Below are the code and all the weights of a small trained network. Each question names an input and a class and asks about switching units off, where a switched-off unit gives its printed mean instead of its output.

import numpy as np


def w(rows, s, z=0):
    codes = np.array(rows[::2]) - 128.0
    scale = np.full(codes.shape[1], s)
    scale[-1] = z or s
    return codes * scale


def norm(h):
    return h / np.sqrt((h * h).mean(-1, keepdims=True) + 1e-5)


def f(y):
    return y / 2 * (1 + np.tanh(0.7978845608 * (y + 0.044715 * y**3)))


def log_softmax(a):
    a = a - a.max(-1, keepdims=True)
    return a - np.log(np.exp(a).sum(-1, keepdims=True))


def net(x, mask):
    res = np.array(x, float).reshape(1, 2) / 4 @ E
    u = 0
    for l in range(2):
        y = f(norm(res) @ A[l][:, :-1].T + A[l][:, -1])
        res = res + np.where(mask[u : u + 11], y, B[l][:, -1]) @ B[l][:, :-1]
        u += 11
    return log_softmax(norm(res)[-1] @ U[:, :-1].T + U[:, -1])


A, B = {}, {}
E = w([
[161,140,144,180,143,169,2,81,160,113,115,137],'x0',
[163,138,164,164,241,183,129,136,160,76,69,145],'x1',
],0.015)
A[0] = w([
[120,131,121,121,65,125,163,124,128,129,143,116,137],'L0N0',
[122,122,110,116,186,117,151,129,119,145,142,124,78],'L0N1',
[125,127,120,126,3,114,127,125,125,145,150,127,232],'L0N2',
[129,121,121,132,33,116,111,132,128,150,151,134,85],'L0N3',
[127,122,120,137,101,118,67,120,126,139,120,140,89],'L0N4',
[120,126,112,119,162,122,27,108,119,138,142,118,134],'L0N5',
[123,133,122,109,62,122,59,114,119,135,154,115,3],'L0N6',
[133,128,114,131,145,134,140,122,125,132,132,124,93],'L0N7',
[129,133,122,118,72,107,160,139,126,154,151,125,120],'L0N8',
[112,117,116,116,46,108,166,127,110,138,140,133,108],'L0N9',
[138,133,135,118,119,129,140,118,127,129,141,120,150],'L0N10',
],0.035,0.0061)
B[0] = w([
[156,115,120,148,138,118,129,154,128,171,127,149,191],'L0N0',
[96,132,177,120,107,118,127,102,128,77,111,135,156],'L0N1',
[120,115,70,46,158,159,160,166,95,122,188,3,253],'L0N2',
[84,123,183,133,84,72,91,15,146,53,62,209,218],'L0N3',
[121,202,166,179,133,146,83,136,117,95,109,70,182],'L0N4',
[164,70,53,86,151,138,146,125,124,188,147,172,209],'L0N5',
[97,182,215,183,99,141,97,113,148,73,161,79,210],'L0N6',
[130,170,186,156,112,136,140,180,106,120,139,135,133],'L0N7',
[149,110,109,132,128,123,134,142,134,176,126,167,201],'L0N8',
[140,136,96,135,114,133,140,156,128,188,122,188,219],'L0N9',
[132,109,92,118,135,129,115,108,145,128,118,129,139],'L0N10',
],0.042,0.039)
A[1] = w([
[66,154,186,112,78,106,131,134,112,51,119,64,12],'L1N0',
[113,165,174,204,56,78,60,124,145,125,105,197,41],'L1N1',
[101,115,129,202,108,93,144,150,132,113,119,53,29],'L1N2',
[142,133,80,209,109,57,69,90,162,200,58,210,49],'L1N3',
[225,68,92,230,234,174,102,84,161,134,112,139,114],'L1N4',
[97,104,151,135,142,71,184,111,126,55,100,71,52],'L1N5',
[208,63,53,55,220,138,94,75,87,84,86,133,38],'L1N6',
[130,74,114,141,149,82,141,98,145,65,129,37,120],'L1N7',
[87,140,150,144,140,102,189,130,104,70,100,81,46],'L1N8',
[148,91,100,80,184,127,125,83,148,57,111,74,2],'L1N9',
[140,103,84,252,128,66,147,160,130,174,136,104,27],'L1N10',
],0.026,0.0041)
B[1] = w([
[139,146,103,155,218,217,101,83,109,70,81,71,255],'L1N0',
[136,91,152,166,113,86,135,90,155,126,81,203,169],'L1N1',
[118,155,116,147,78,101,114,83,130,176,143,173,148],'L1N2',
[96,108,167,184,108,78,112,39,157,68,129,55,181],'L1N3',
[154,181,176,112,153,61,158,237,155,142,83,165,201],'L1N4',
[167,60,123,48,167,156,157,189,123,96,150,141,187],'L1N5',
[139,186,175,174,126,162,80,117,137,125,153,108,214],'L1N6',
[54,193,74,192,56,57,97,97,118,184,102,83,168],'L1N7',
[133,124,167,5,85,162,174,179,124,135,173,159,185],'L1N8',
[79,159,116,98,74,56,88,69,107,117,149,149,156],'L1N9',
[79,150,90,6,169,196,103,120,64,54,140,143,146],'L1N10',
],0.023,0.031)
U = w([
[65,179,143,125,99,128,74,45,117,87,147,5,210],'0',
[132,74,196,65,176,189,170,111,125,37,69,139,157],'1',
[98,54,174,142,101,69,169,61,147,118,67,196,94],'2',
[119,73,137,164,124,117,150,153,141,120,108,60,1],'3',
[121,81,131,183,121,134,153,156,126,116,127,81,12],'4',
[119,82,53,84,104,90,167,132,113,241,148,148,171],'5',
[185,186,186,154,177,96,103,192,169,171,112,131,210],'6',
],0.015,0.0057)

Each question gives the input, the list of numbers given to net, and the class t.
The units are the neurons (one row each of A and B). Each row of codes is followed by its name. A weight is (code - 128) times the scale printed after its matrix; where a second scale follows, it is the last column's (A, B and U).
mask holds one flag per neuron, layer by layer. A switched-off neuron (its flag False) gives its mean, the last column of its row in B, instead of its output. The means were averaged over made-up inputs and are rounded, as every weight is.
A unit's drop is (log p(t) with every unit on - log p(t) with that unit switched off) / (log p(t) with every unit on - log p(t) with every unit switched off).
unit that matters most: the unit with the biggest drop
k most important neurons: the k neurons with the biggest drops, biggest first
top k neurons in layer l: the k neurons of layer l with the biggest drops, biggest first
drop when u is switched off: that unit's drop, to one decimal
input [-8,7], class 1: 2 most important neurons	[L0N2, L0N9]
input [-8,2], class 2: top 2 neurons in layer 0	[L0N2, L0N5]
input [-4,4], class 1: unit that matters most	L0N2
input [1,8], class 6: 3 most important neurons	[L0N2, L0N3, L0N6]
input [-6,3], class 2: top 2 neurons in layer 0	[L0N2, L0N6]
input [-8,1], class 5: 2 most important neurons	[L0N3, L0N6]
input [-3,7], class 1: 4 most important neurons	[L0N9, L0N2, L0N5, L0N3]
input [6,8], class 6: 2 most important neurons	[L0N2, L0N3]
input [-1,8], class 1: 2 most important neurons	[L0N5, L0N2]
input [-8,6], class 1: 2 most important neurons	[L0N2, L0N9]
input [1,0], class 6: 2 most important neurons	[L0N2, L0N5]
input [-2,-6], class 5: 2 most important neurons	[L0N2, L0N9]
input [-1,5], class 1: top 4 neurons in layer 0	[L0N5, L0N2, L0N9, L0N8]
input [7,2], class 6: 3 most important neurons	[L0N2, L0N3, L1N4]
input [2,0], class 6: top 3 neurons in layer 0	[L0N2, L0N5, L0N3]
input [0,7], class 1: top 2 neurons in layer 0	[L0N5, L0N2]
input [-7,5], class 1: 3 most important neurons	[L0N2, L0N9, L0N3]
input [-3,3], class 1: top 3 neurons in layer 0	[L0N2, L0N9, L0N3]
input [-8,4], class 2: top 2 neurons in layer 0	[L0N2, L0N6]
input [-3,5], class 1: drop when L0N3 is switched off	0.1
input [4,0], class 6: drop when L0N2 is switched off	0.6
input [-4,6], class 1: drop when L0N2 is switched off	1.2
input [5,3], class 6: drop when L0N3 is switched off	0.3
